Each row is followed by its band, which names the range that a hidden value of the row falls in. A new part has a new value, new ranges and new names.
[  12  -39  319   17  251   68   57 -174  277 -335 -422 -376  275  157
  336 -159   84 -376  100 -193   86  240  -82    1 -197 -148   75 -531
   51 -187  -31 -348 -175  215  -98 -327  149] : jg
[-205  -34  177   38 -337  200 -574 -472    0 -256 -284  -42  504  469
  -10  358 -246  208  268 -102 -177   29 -146  274 -487 -545  -34 -134
 -545 -146  269  503 -436 -429 -615 -360 -567] : cq
[  26   51   92  -43  114 -132   67  103   41  207  157 -188   -9  -70
 -208  -35  -23  -74   69   -2    7    7  156 -158  135   69  113   63
   85 -116 -249  -47  122  -35  205   66  278] : bc
[ 208  256  455   37  351   25  -83   16  249   76 -137 -378  249  -81
  147 -245  -40  -93  203   38   88  111   67 -131 -364 -173  -39 -240
  -34 -134  -32 -131 -109 -187  156 -348  291] : Tp
[ -74  279  115 -189   26  255  -52 -201 -183    5 -102   72  220 -118
   -8 -118   99  -27   41   83   96 -167    3   74 -204  -12  -24  165
 -237  307   21  137   -2   96  -11  -78  149] : Tp
[ -51  -89  338  -58  -94 -343 -142 -135  302  140  515 -173  248  451
  -12   40 -345   27 -117 -215 -106  411  154 -129  409   20   40  320
 -168 -693 -297  294  173   36  -49  -36  -75] : mr
[  93   43  525   92  442 -117 -111 -278  162  -67 -388 -468  279    9
    2  -53  -53 -188  189  -40   29  277   63   80 -285 -184    9 -417
  -14 -168   23  -66  -67 -244  265 -309  289] : mr
[  75  -12  286   31  448   -9  251    7   58 -251 -457 -259   53 -261
   29 -293  251 -406   35   68  157  123   49   19  -30   48  152 -568
  305  156  -92 -670  -16  174  192 -172  278] : hz
[ -64  199 -125 -247 -100   49  168   47  -85   64  121   42   15  -18
 -124 -191  108  -79 -131  -55   88 -226   59  -71   88  102  118  153
  -47  130 -295 -131  159  334  -71   48  278] : rl
[  36  419  457  -82  450  310 -126 -410 -174  -40 -568 -182  355 -286
   50 -225  141  -92  176  175  147  -72   15  230 -627 -165 -105 -202
 -275  472  268  102 -118 -117  232 -347  343] : Tp
[  55  211   -5 -232  204 -243  309   71   24  329  214 -279 -109  -69
 -254 -229   60 -176 -150 -153   99  -95  203 -184  207  238  142  147
  126  -88 -500 -127  416  310  418  135  808] : mr
[-136  169  120 -137   95  224  -36 -252 -295   -8 -182  107  165 -214
 -143  -20  130  -55   64  157   67 -122   44  150  -95   41   17  134
 -172  404   84  143   12   31   92   19   78] : hz
[-154  404 -168 -300 -275  348 -202 -199 -588  147   18  443  135 -300
 -447   73  118  281   67  300   53 -566    9  205 -275  -34  -50  512
 -396  701   51  399   47 -196  -87  112    7] : cq
[  90  121  326  -56  256  -79  102   34  210   68   88 -247  142  -19
  111 -254   -4 -191   -8  -37   89  185  116 -161   80   69   45  -40
   62 -199 -199 -179   91  156  170 -127  284] : hz
[ -30  -11  179  -53  112 -236  -23 -107   36  149   98 -226   69   79
 -271   57 -103  -52   31  -89  -42  114  150  -22  136   19   90   41
   -4 -221 -233   85  169 -101  204   23  252] : lg
[  10  348  159 -189  120  212   12  -93 -201   53  -72   94  163 -278
  -73 -229  144  -26   11  186  147 -198   53   44 -185   47  -26  162
 -149  388  -23  -11   61   63  103  -71  226] : rl
[ -75  -54  181  -37   66  226  -64 -180 -135 -207 -200   53  212 -187
   92  127  167 -228  249  107   92   43  -98   24  -24   40  -16   26
   12  170   59    1  -81  -70   99   47    5] : mr
[  32  194  -70 -178  -74    4  126  199   24  149  238  -23   -3  -54
 -102 -179   54  -46  -32  -18   78 -191   80 -200   80   76   95  162
   24   -6 -326 -155  125  172  -17   36  271] : rl
[-241  -12 -150 -135 -102  488  -36 -278 -396 -270 -433  188  156 -226
   15  249  320 -230  295   82   90 -270 -197  143 -200    1   31   21
  -96  540  162  103 -170   60  -60  139   20] : bc
[  29   40  242  -53  421 -296  383    1  139 -159 -324 -327  -18  -19
 -185 -519  123 -312 -344  -82   99  152  217  103  149   61  287 -625
  244   10 -297 -791  168  453   48 -249  318] : jg
[ -22  156   93 -106  226  -15  155 -106   27  -15 -288 -292   72    7
 -100 -228   94 -189  -52 -112   65  -64   87   49 -162  -54  150 -323
   -2   91 -155 -249   38  234   40 -176  390] : jg
[ -12   62  323 -119  146  -90   67 -136  113  -16  139  -99  202   61
   93 -180  -19 -178 -105  -56   80  237   86  -58  221  131   28  126
  -31 -188 -195  -42  164  235  119  -48  174] : bc
[ -15  237  -38 -223    6  -79  159   -5 -123   25  -37   -7   11  -53
 -316 -288   93  -23 -221   -2   85 -238  114   70   -9   23  149  -59
  -32  202 -301 -294  185  223  -58  -75  294] : cq
[  84   36  342  -28  345 -166   75 -114  113    4 -125 -327  127  -67
  -44 -111   31 -242   70  -55   83  187   83  -44    8   43   45 -179
  122 -151 -194 -179  137  -20  339  -91  427] : lg
[   5  152   66   29 -307  251 -545  -52  -40  126   59   -8  313   89
 -118  361 -194  308  501  104 -114 -217  -86  -56 -517 -427 -104  186
 -374  -57  143  534 -354 -718 -271 -163 -272] : cq
[-122  -24  205  -31  -65  180 -225 -262    4  -88  -49  -50  315  129
  130  194  -53  -68  230  -41  -25  115  -64   11  -93 -110  -33  122
 -224  -98   85  323 -151 -103  -94  -58 -122] : bc
[ -78  -68 -245  -31  -78 -291  156  218  155  233  122 -363 -170  266
 -412    1 -109  -27  -47 -264 -132 -114  204 -153  154  -88  330 -236
  108 -303 -411 -191   66  126 -133   20  243] : jg
[-146  -67 -118 -153 -239  108   19   60 -201   55  343  272   18 -130
 -127  180   88  -71   95   94   31  -95   12 -143  388  235   58  498
   22   75 -194  136  129   61   41  343  -49] : mr
[ -25  -45  120  -77  167  -39  143 -121   52 -138 -209 -240   95    5
   20  -40  126 -321   50 -139   86   79  -13  -26   42   48  106 -217
  126  -67 -206 -231   75  181  144  -20  360] : mr
[-148 -184  310  182 -101   77 -605 -406   -5  -28 -186 -194  396  260
 -134  595 -284  157  529  -17 -224  196  -54  144 -331 -419  -60  -28
 -351 -263  291  675 -360 -768 -130 -146 -411] : lg
[ -32  375  135 -211   79  180  -32 -173 -211  112  -62   51  182 -170
 -130 -190   77   35  -13  118  102 -216   72   81 -228   -3  -19  192
 -246  345  -28  131   74   55   69  -89  256] : rl
[ -79  173    2 -123    6  277  -64 -148  -77   28 -175 -121  175  -22
   53   58   90 -105  228  -58   45 -173  -53  -31 -291  -95   11   29
 -171  153   12  188 -108   32   -6  -52  246] : jg
[ -97 -105 -310 -121 -438 -167   98  361   78   88  507  116 -108  209
 -274   10  -79   53 -123 -100  -71 -146  103 -237  451   57  246  200
   85 -267 -459 -211   89  176 -384  169 -187] : rl
[ 133 -164  425   95  387  -31  127  -33  284 -367 -375 -370  201  -82
  323 -123  169 -501  201  -67  155  348  -85 -104  -16   -4   57 -539
  329 -228 -113 -567  -87   56  194 -199  240] : mr
[ -23 -157  184   -9   20 -186  -33  -81  214  -37   90 -269  148  234
   11  115  -98 -182   99 -206  -32  242   21 -115  172  -20   82  -55
   54 -441 -244   -3   54  -19   48  -16  133] : lg
[-164 -106  284  -36   55   95 -171 -455 -100 -283 -314  -44  327   82
   28  186   29 -175  144  -39    9  183  -82  214  -65  -82   -6  -85
 -151   21  100  152  -75  -79  -16  -80  -84] : lg
[ -87  198  144 -218  -23  -75   61 -167  -49  -32   68   54  171  111
 -148 -288  -20    2 -297  -29   53  -16  121  120  103   32   93   86
 -192   57 -202  -96  165  307 -163 -131   53] : rl
[ -64   94  162 -114  168  221   20 -200 -292  -95 -222  104  142 -358
  -71   16  231 -191  158  198  140  -80  -21   84  -40  130  -15  109
    0  403   35   -5   53  -19  265   97  196] : mr

Part 2:
[  79  107  263  225 -247  -53  -48   56 -381  -64   64 -224 -122 -216
  -90  -92 -298  143   17  347  -77  -52   70  150  173 -106   46  157
  -25  121   61  -58 -158  -15  256 -157  -61] : Ht
[  30  182    0 -256 -214   40  229  -41    1 -538  379   36 -136 -170
   21   -3 -104  294   44  265 -137  -90   38 -100   73 -127 -173  502
 -350 -133  139   55 -149   47  -60  297 -368] : Dp
[ 167   48  350  167  -58 -275   -5  455 -238 -435  172 -152  154 -471
  -70   57 -456  247   73  465  -63   70  162  184  259   99  185  411
 -301  288  121 -104 -212 -144  259 -129 -488] : Jz
[  84  -34 -422   25   76  -35  170   -6  528   10  -81  406  -93  313
  211  174  361  -61   54 -229 -113   70 -137 -164 -265  -33  -27 -252
   81  -57  -57 -167  108   29 -226  245  102] : Nz
[ 269   77  181  175    1  -95  -78  400 -293 -214  121  -15  137 -369
 -198   72 -303  152   50  265 -134  135   45  202   74   69  129  261
 -149  234   77    8 -233   93  243 -191 -334] : hq
[ 171  139  273  124 -170   35 -141  120 -367 -203   98 -322   -3 -348
 -206 -158 -314  220   26  383  -51   -4  108  193  274  -44   59  326
 -134  112  136  -10 -235   21  224 -317 -252] : pp
[ -73  -56 -318  280  102 -125   11  114   72 -370  437  492  200 -266
  214  289 -272  113   24  -51 -104  -77  295 -210 -251  224  134  186
   -9   -6 -175  135 -239  309  517  194 -188] : sb
[ 220  106 -228   35   -9  306   77   23 -154   62 -117  185 -239  326
  -79   82  190  120  -45 -160 -110  -37  -88   43 -296 -197  -76  -11
  101  -40  -75   38 -128  167 -239 -101  286] : qr
[   9 -230 -261  189   78  138   29   75  219  141 -297  243 -244  340
  219  188  -55  161  -43   35  102 -100  453   37 -271  -20  227  -81
  193   22 -190 -208   70 -184  -14 -208  358] : qs
[-180  126 -303  437  -12 -188 -189 -288  287 -364  295  -47  293 -280
  296 -166  -51  -33   45 -140   -6 -165   54 -318  197  202   27  -83
   44 -125  -64  -80 -237  199  454   40 -159] : Jz
[  30   -4 -374  -55    3  208   61 -206  486  -35 -150  119 -174  335
  158  -22  304   72    8 -122   11  -68   56 -128 -111 -100  -41  -91
   70 -174  -13 -167   82  -52 -258    8  140] : qs
[-158    3 -295  246   90   60  108   33  521 -251  152  406  229   93
  254  330   78    2   21 -246  -84 -195   -9 -153 -253   73  113  -73
   88   39 -136  -97  132   67  162  364 -131] : Nz
[ 368 -147  -79  187  115   -4  -59  372  -50  365 -339  230 -143  156
 -138  182   46  -16   31   57  -89  266   38  240 -232  -15  201 -217
  193  234  -42 -134    8    1  -43 -333  202] : sb
[ 167  -44  159   95 -141  -28  164  217  -31  208 -348   -7 -331  293
   13  111   33   87   19  219  -53   41  -30  220  -65 -226   90 -118
   62  202   18 -288  150 -310 -242  -74  211] : qr
[-206    2   74  339 -209 -348 -128 -240  384 -198   13 -396   63 -240
  318 -276 -136   13   94  294   97 -119  155 -130  499   82  125 -102
  -13    9   88 -382   29 -295  304  -68 -171] : pp
[  31   25 -203  334    6 -220 -242 -183  202 -143  -60 -273   64 -138
  212 -320   19   21   55   40   94    9  136 -161  328  144   80 -136
   38  -72   14 -227 -242  -37  162 -364   25] : Ht
[  81   95 -364  -30  -94  460  107 -225 -100  119  -33  289 -363  405
  -22   80  196  132  -77 -193 -112 -158   22  -47 -406 -263 -151   -3
  178 -207 -135  117  -79  264 -167   26  406] : Dp
[-148  298  112  119 -533 -177  109 -484   13  -62  272 -233 -212 -128
  105 -269   64 -101   79  189 -219 -125 -372 -171  280 -269 -286 -123
   -2 -144  153 -118   28   69  186  447  -89] : qr
[ 105  178  -86   12 -205  -16   78  -93  -12  -57  306  210  -50 -148
  -95   48   70  -62   69   29 -291   76 -287  -74  -88 -114 -161    1
   -1  -45   88   94  -50  320  175  324 -192] : sb
[ -94  -43  141  229 -124 -193 -109  -28  373 -187  -79 -331   81 -201
  174 -149 -171   89   79  343   99  -76  212   27  403   69  200   27
  -49   98  105 -363   93 -342  202 -151 -250] : Dp
[ -34  -42  -89  369  -50 -174 -314 -199  265  -34 -119 -360   74 -206
  173 -324 -108   16   57  183  130  -26  259  -64  397  149  170 -141
   98  -21   34 -287 -108 -127  309 -421  -25] : Dp
[ 238   20  189  129   90 -161  -27  490   33 -346   19  -55  230 -300
  -89  111 -219  174   76  262  -55  131   57  185  159  124  209  264
 -229  288  115 -152 -113 -136   70 -170 -449] : hq
[ 239  -60 -163  199   23 -262  -75  121   79  126 -111   95  -83  -65
   48  -45   32  -51   81   92  -82  245   17   -1   22   67   77 -200
   59   65   14 -162 -128   39   87 -181   51] : Nz
[ 223  241   36 -223   13  242   69  191    0 -612  224  -95  131 -160
 -183   -2   12  328   27  102  -87  -39  -78   52  112  -51  -66  552
 -357    4  186   69 -212   64 -227  -52 -485] : pp
[  68  207 -110 -330 -267   17  454  -86   57 -337  247  238 -370  205
  105   90  199  187   41   77 -227  -55 -240 -161 -149 -307 -315  251
 -265 -166   96    3  -31   20 -392  554  -82] : qr
[ 244 -135 -113  152  197  -40   20  412  -65 -139 -219  132  -89  118
   86  153 -122  268  -11   99   73   60  343  107 -130   74  234  145
  -60  158  -98 -147 -207 -163 -134 -388  121] : qr
[   6  101  -40 -232 -227   99  339  -68  181 -231   76  118 -319  228
  109   94  127  204   27  148 -116 -117  -67  -55  -82 -264 -152  200
 -164  -92   74 -108   98 -134 -319  355  -47] : pp
[ -16    6 -236  439  -37 -118 -200 -229  475  279 -191  -31  101   68
  146 -120  253 -278   73 -174  -52   40 -197  -86   89   42   86 -567
  331   23  -24 -288  136   40  209  -62  124] : Nz
[ 135   54  121  224 -128  -77   -7  201 -250   11  139  129   -8 -230
 -121  131 -239   29   42  204 -195   67  -18  138  -68  -33   71   59
   25  172    8   16  -91  151  336   42 -139] : Nz
[ 289  -30 -369   26  125   87   31  107  244  185 -166  359 -112  269
  -31  138  334  -58   35 -204 -136  197 -142  -11 -299  -41    6 -234
  148    1  -29  -61    2  158 -208  -56  162] : sb
[ 124  121 -394  102   41  339   79  -74  -14   27  -25  339 -144  356
   11  143  254   54  -54 -340 -130 -106 -118  -71 -405 -151 -100  -91
  164 -107 -148   81 -116  288 -154   45  306] : Jz
[ 293   93  186  151  -24  -35  -67  364 -283 -113   43  -31   81 -275
 -237   60 -212  113   47  232 -148  141  -39  231   49    7   98  188
  -99  230   91   -8 -177   86  159 -191 -261] : hq
[ 384  -69   25    9    2  266 -116  181  -41  375 -524 -138 -293  273
 -243  -65  116   94   -3  174   14  172   82  333  -35 -171  126 -105
  148  128   72 -211   61 -165 -289 -555  241] : qs
[ -67  265 -310  248  -61  153  -66 -230  -35 -337  474  213  217 -218
   24   21  -18    9   -4 -253 -197 -188 -137 -227 -131   33 -135   95
   37 -158  -78  220 -273  526  401  251 -168] : hq
[  56  341  136 -199 -260  133  280   52 -240 -609  530   89  -17 -224
 -122  108 -120  267   25  164 -270 -144 -221  -34  -22 -200 -234  562
 -357  -38  143  188 -184  210   -5  466 -470] : qr
[ 223  119  186  174 -110 -103  -62  233 -369 -169  109 -118    2 -305
 -150  -45 -269  145   39  281 -120   81   19  151  132  -13   49  217
 -124  152   78   -7 -261   76  207 -184 -203] : Jz
[ 216  159  249  148 -128  -33 -132  169 -370 -235   95 -305   29 -345
 -192 -152 -264  192   35  325  -65   40   35  167  270  -20   51  289
 -151  134  137  -21 -280   34  179 -317 -255] : Ht
[ 230   92  170  158  -98 -128  -26  267 -300 -116   98  -30    0 -281
 -150   16 -241  106   51  271 -153  120  -15  156   77  -12   55  163
 -110  175   76  -23 -194   76  200 -105 -211] : hq
[ 214  149  232   80 -158  -61  -84  145 -371 -256  119 -281  -38 -329
 -164 -163 -263  220   39  362  -68   48   62  138  265  -43   18  329
 -191   95  147  -12 -290   20  137 -270 -246] : Ht
[  69    0 -338   60   26  -42  158  -45  420  -23 -163  212 -158  353
  242   69  326    3   34 -173  -48    2 -101 -142 -148  -78  -32 -221
   52  -61  -49 -228   56  -87 -297  128  183] : Jz

New part:
[  64 -284   97  -73 -125 -113 -212  198  -44   92  -27 -121 -199 -101
  -57 -400  177  -85  -76 -101  232   75  225 -158  104   13  284 -249
  100 -521  -11  -47 -170  248   -3  -13 -178] : jr
[   3  151 -187   89 -159 -363   77 -459  102  154  117  -54  182   36
 -158 -103  -22  -97   55    1 -278  186    4  158 -105  -48   45  -65
  -43  273   60   23  110   26   71 -123   -5] : dr
[ -32  257  -22  150   60  -88  178 -168   68   65  -59   37   51   67
 -136   10   82 -163   -8  -49 -109  -49 -346  165    7   38  128  -60
   53  243  -11 -147 -100  -48  197  -88  -87] : hm
[  35 -258  -31 -209 -136  148  -53  162  -56  197   25   83 -215 -167
 -258  -66   13  -81   -2  103  139   33   13 -275  110   74  -67  340
  -77 -561 -214  267 -107  -95  -35   41  259] : hs
[ 151  -91  141 -199  -24 -300 -129  -14  126  162  151 -131   88  -93
 -113 -403  102  -73  -15  -35   19    6  216 -183   16  -65  246  -68
  -56 -146   86   39   25  223 -134   44  -66] : cm
[ 178 -133  114 -154  -72  257  -17  330  -87   86   14  143 -203 -109
 -310  -89  -73 -133 -104  108  139 -147 -200 -393  203   37   65  264
  -31 -555 -269  348  -86    6  -12   71  227] : dr
[  91 -224  187 -249  100 -213 -217  145   49  294   37 -109  -96  -76
  -15 -378  248  -63 -101  -83  232    4  213 -142   36  -56  302 -113
  -10 -345   70 -107   60  182 -144   10  -51] : cg
[ 173  -30  310 -143  -63  149  -29  380  -23  -22   17    6 -191  -41
 -196 -223   47 -144   58  -26  133 -172  -80 -260  248  107  245   55
  -22 -356 -117  208 -253  140   -2  110 -128] : hs
[ 103    0 -265  118 -120  -79  136 -310   23   12    4    2  144    0
 -180  123 -228  -53  -51   73 -253   78  -93   30  -74  -92 -125  106
   75   15 -155  180   64 -139  119 -159  170] : cm
[ -59  129 -188   76  -13 -402   22 -447  178  188   12 -167  245   58
  -23   39   20  -41  146  -96 -192  147  134  319  -83  -49  -41   12
   33  401   62 -240  113 -143   68 -131  -43] : cm
[ 170  -16  -66  -76  -66   48    5  -37  -74  175  -41  -55    6  121
 -111  244 -183  -57  152  -25  -75   36   66   64  145  -46 -192  274
  -57  -63 -207  214  196 -261  -67 -101  184] : dr
[  40  187 -128  168 -183 -250   79 -254   23   64   77   11  123  -35
 -258 -285   43 -204  -98  -13 -146   95 -202  -52   -5  -35  149 -221
    6   52   24   -5  -46  200  118  -71  -37] : hm
[  72   99  -56  114 -169 -282  -68  -91   34  108   77  -17  102  -81
 -265 -406   67 -201 -143  -37   13   39 -109 -174   83  -52  232 -238
   42 -103    2  -82   -7  282   65   -2  -26] : cg
[ 125  166   -6 -121  205  -20  158 -152   43  240  -42  -35  155  139
  -73  271  -36  -83  134  -44 -131  -70 -149  165   37  -70 -162  290
 -121  241  -70   29  191 -322  -76  -93  172] : cg
[  58 -256  309 -329   98  168  -64  327   48  104  -39  -63 -292  -14
    8   16  107   19  202  -31  166 -110  175  -24  127  140  147  277
  -28 -340  -92  147 -221 -132  -48   60 -114] : jr
[-120   -5 -287   27 -104 -275   47 -432   71  237  -11 -119  108    9
  -64   79   64  -49  179  -62 -147  260  142  288  -87   -2 -175   85
  -39  151   18 -127   24 -211   53 -146   48] : jr
[  57 -212  263 -389  352   62  -59  312   70  343   -1   79 -164 -175
 -113 -263  331  -93 -207   30  325 -200 -153 -304   18  -11  244  182
  -77 -475   -6  -61  -62   28 -139   89  167] : cg
[ -35 -348    1   29 -359   19 -185  134  -33  -47  -40  -73 -364  -39
  -64  -86  -74   23  123    2   81  150  323   22  116  161  190   -4
  185 -446 -184  169 -240   37  184  -48 -199] : jr
[ 230  -58  275 -258  129  137   57  309  -33   92   46   56  -87 -115
 -212 -313  157 -176 -135   14  139 -195 -220 -392  112  -15  203   35
 -112 -448  -34  212 -176  166 -122   83   47] : hs
[  67  115   26  142   26  -85  150 -109   73  -50   -1   63   15   15
 -148 -142    0 -120 -171   31 -134  -86 -325    2  -63  -17  307 -181
  133   57  -14   14 -118  130  216  -91 -123] : cg
[ 266  149  292 -165  288   -5  159   99   31   88   34   10   77   44
  -96 -218  147 -169 -146  -48  -34 -222 -314 -152    7 -102  276 -120
  -84  -23   81   89  -20  149  -94  -19  -67] : dr
[ 235  187  111   88  129 -124  139 -122   44  -44  -54 -125  156  217
   32   52  -93  -79   18 -113 -210 -105 -118  203    6 -110  186 -195
   90  302   19   -1   79    1   61 -158 -214] : Qz
[ 200  168  216 -145  370  -74  119   85    7  176  -79 -111  161   45
  -20 -212  304 -209  -76 -200   97 -172 -245  -39   63 -123  137 -200
  -89    5  138 -222  -51   74 -146  -33  -96] : jr
[  42 -118 -195   22   87  -62   80 -214    8  164  -86   -3   28   22
  -45  135  -49  -22 -125   27  -78   58  -84  111 -117 -103  -41   64
   92  -71  -99  -11  115 -189   80 -193  160] : Qz
[  49 -120   99  -64   65  306   67  242  -63   41 -175   43 -271   66
  -50  274  -48  -38   84   -3   94 -117 -131   64  145  110   -3  267
   85 -251 -249  119 -152 -281  121  -65   21] : hs
[ 104 -323   91  -59 -221    8 -214  223  -83   52  -20  -60 -307  -28
  -65 -199  -25  -27  -32  -16  148   76  253 -124  128   46  249  -85
  130 -524 -148  183  -71  137   44  -48 -109] : hm
[ -39  262  -20   71 -157 -464   47 -435  178  123  139 -148  176  103
  -73 -168   79  -99  232  -93 -283  172  118  300  -56   36  179 -149
  -65  494  175  -93   18   87   75  -76 -262] : hm
[ -58 -152   33   40 -399  -87 -179  109   27   21   81   24 -277 -116
 -244 -294   -7  -82   54   51   78  101  140 -144  149  179  283   -2
   95 -357 -141  148 -221  194  179   57 -129] : hm
[ 112 -251   49 -205   19   32 -185  187  -78  289  -82  -89 -167   24
  -23   42   27  -30   52  -72  207   30  226  -34  161  -28  -28  183
   -8 -383 -162   43  146 -153 -127  -54  135] : dr
[   8  141 -202  193  -23  -44  163 -196  -42   55 -122   -9   90   35
 -152   53   23 -173  -36  -73  -82   47 -278  117   27  -31  -74  -87
   68   43  -79 -123  -87 -101  158 -145   24] : jr
[  -1   73  217 -153  162 -378  -94  -74  195  259   63 -152   64   27
   23 -301  287  -81   70 -138   55  -18  124  128   -9   -1  348 -141
  -34  192  199 -281   25  133  -54    8 -232] : cg
[ 103   85  138 -247  247  -85   67   62  135  256   75   40  145 -147
 -236 -238  201 -166 -100   13   99 -191 -249 -270   41  -50   89  193
 -141 -102   20  -63  -31   22 -123  103  189] : cm
[ -13  202  -95  149 -198 -379   71 -451  185   16   94 -135  171  147
  -61   45 -136  -23  248  -34 -362  141  128  359  -61   30  113  -30
   41  524   47    1   53  -48  166 -119 -218] : Qz
[  73   17   72   93 -185 -209  -48  -18   45   -7   97   12  -57  -69
 -208 -445   64 -150 -158    6  -27   18  -87 -165   23   11  415 -304
   94 -169   23   55 -133  365  136  -10 -186] : dr
[ 212  115  132  -98  287  -27  172  -73   -7  129  -74  -88   95  170
   55   79   76  -95   -7 -114 -107  -91 -153  154  -34 -118   69  -72
  -43  146   54    3   91  -98  -72 -157  -68] : hm
[  19  307  -46  117 -100 -485   86 -482  242   40  123 -188  319  117
  -60  -78  -38  -68  237  -97 -357   99  111  320  -65  -18  124 -101
   -5  630  146 -118   46   25   93  -83 -247] : cm
[-119 -322 -169 -147  -14   29  -52  -63  -13  294  -97   -9 -216  -70
  -33  159   82   19   52   30  113  160  152  107  -40   59 -133  296
   18 -333 -147   -7  -19 -305   35 -114  192] : hs
[ 116  -48  101 -210  -50   19  -46   60   39  187   39  -50  -62   66
 -116  151 -112  -18  247    8  -31  -26  151   22  156   50  -55  387
 -101  -50 -160  227   97 -218  -81   15  101] : cg
[ 217  -26  328 -236  341   85   36  347  -32  141  -79  -43  -42  -46
  -56 -300  308 -184 -156 -133  251 -239 -224 -241  119  -66  245 -136
  -50 -351   51  -95 -158  143 -141   36  -75] : jr
[  -8   77 -180  100   16 -238   45 -258   -4  220  -45  -40  107   -5
 -109 -145  154 -162 -128  -81  -23  120 -137   84  -53  -89   43 -192
   28   16   39 -210   56   28   58 -148   40] : hm
